Below are the code and all the weights of a small trained network. Each question names an input and a class and asks about switching units off, where a switched-off unit gives its printed mean instead of its output.

import numpy as np


def w(rows, s, z=0):
    codes = np.array(rows[::2]) - 128.0
    scale = np.full(codes.shape[1], s)
    scale[-1] = z or s
    return codes * scale


def f(y):
    return y / 2 * (1 + np.tanh(0.7978845608 * (y + 0.044715 * y**3)))


def log_softmax(a):
    a = a - a.max(-1, keepdims=True)
    return a - np.log(np.exp(a).sum(-1, keepdims=True))


def net(x, mask):
    res = np.array(x, float).reshape(1, 4) / 4 @ E
    y = f(res @ A[0][:, :-1].T + A[0][:, -1])
    res = res + np.where(mask, y, B[0][:, -1]) @ B[0][:, :-1]
    return log_softmax(res[-1] @ U[:, :-1].T + U[:, -1])


A, B = {}, {}
E = w([
[130,129,125],'x0',
[36,113,199],'x1',
[115,255,136],'x2',
[216,134,228],'x3',
],0.0099)
A[0] = w([
[68,84,125,138],'N0',
[199,189,144,119],'N1',
[198,191,147,121],'N2',
[98,183,13,2],'N3',
[78,151,223,182],'N4',
[194,187,147,123],'N5',
[177,82,254,71],'N6',
[76,175,179,104],'N7',
[60,209,138,181],'N8',
[204,194,144,119],'N9',
[42,71,115,140],'N10',
[61,223,124,41],'N11',
[128,128,128,128],'N12',
[190,107,16,110],'N13',
[192,41,103,129],'N14',
[174,78,205,130],'N15',
[52,78,110,138],'N16',
[125,114,224,109],'N17',
],0.0087,0.0079)
B[0] = w([
[86,72,149,179],'N0',
[133,96,211,178],'N1',
[136,102,204,181],'N2',
[233,253,152,158],'N3',
[104,112,52,253],'N4',
[141,101,203,178],'N5',
[120,154,9,208],'N6',
[161,171,81,177],'N7',
[193,199,107,252],'N8',
[132,98,208,184],'N9',
[71,26,171,208],'N10',
[92,111,2,175],'N11',
[130,126,127,128],'N12',
[126,150,34,199],'N13',
[175,214,55,202],'N14',
[153,185,47,199],'N15',
[80,51,175,197],'N16',
[144,166,61,184],'N17',
],0.0076,0.0066)
U = w([
[96,123,63,169],'0',
[176,172,121,190],'1',
[106,82,249,2],'2',
],0.013,0.00043)

Each question gives the input, the list of numbers given to net, and the class t.
The units are the neurons (one row each of A and B). Each row of codes is followed by its name. A weight is (code - 128) times the scale printed after its matrix; where a second scale follows, it is the last column's (A, B and U).
mask holds one flag per neuron, in row order. A switched-off neuron (its flag False) gives its mean, the last column of its row in B, instead of its output. The means were averaged over made-up inputs and are rounded, as every weight is.
A unit's drop is (log p(t) with every unit on - log p(t) with that unit switched off) / (log p(t) with every unit on - log p(t) with every unit switched off).
The circuit of an input: a set's keep is (log p(t) with only the set's units on - log p(t) with every unit switched off) / (log p(t) with every unit on - log p(t) with every unit switched off). Starting from the 12 units with the biggest drops (on a tie, the unit counted first), units are removed one at a time, each time the one whose removal leaves the highest keep (on an exact tie, the one counted first), for as long as the keep stays at least 0.8.
circuit, biggest first: the units of the circuit, biggest drop first
k most important neurons: the k neurons with the biggest drops, biggest first
drop of u: that unit's drop, to one decimal
input [-5,2,-5,7], class 0: circuit, biggest first	N6
input [6,4,-1,5], class 0: 3 most important neurons	N6, N4, N8
input [-5,-6,1,-4], class 1: circuit, biggest first	N3, N4
input [5,5,0,8], class 0: 2 most important neurons	N6, N4
input [-8,4,0,4], class 0: circuit, biggest first	N4, N6
input [-1,-1,7,-7], class 1: 2 most important neurons	N3, N8
input [6,-5,1,-8], class 1: 2 most important neurons	N3, N4
input [8,-2,7,-5], class 1: 2 most important neurons	N3, N8
input [1,1,-8,8], class 0: 2 most important neurons	N6, N8
input [-3,-8,4,-7], class 1: drop of N3	0.8
input [-1,5,-1,-1], class 2: drop of N13	0.2
input [8,3,-6,7], class 0: drop of N6	0.3
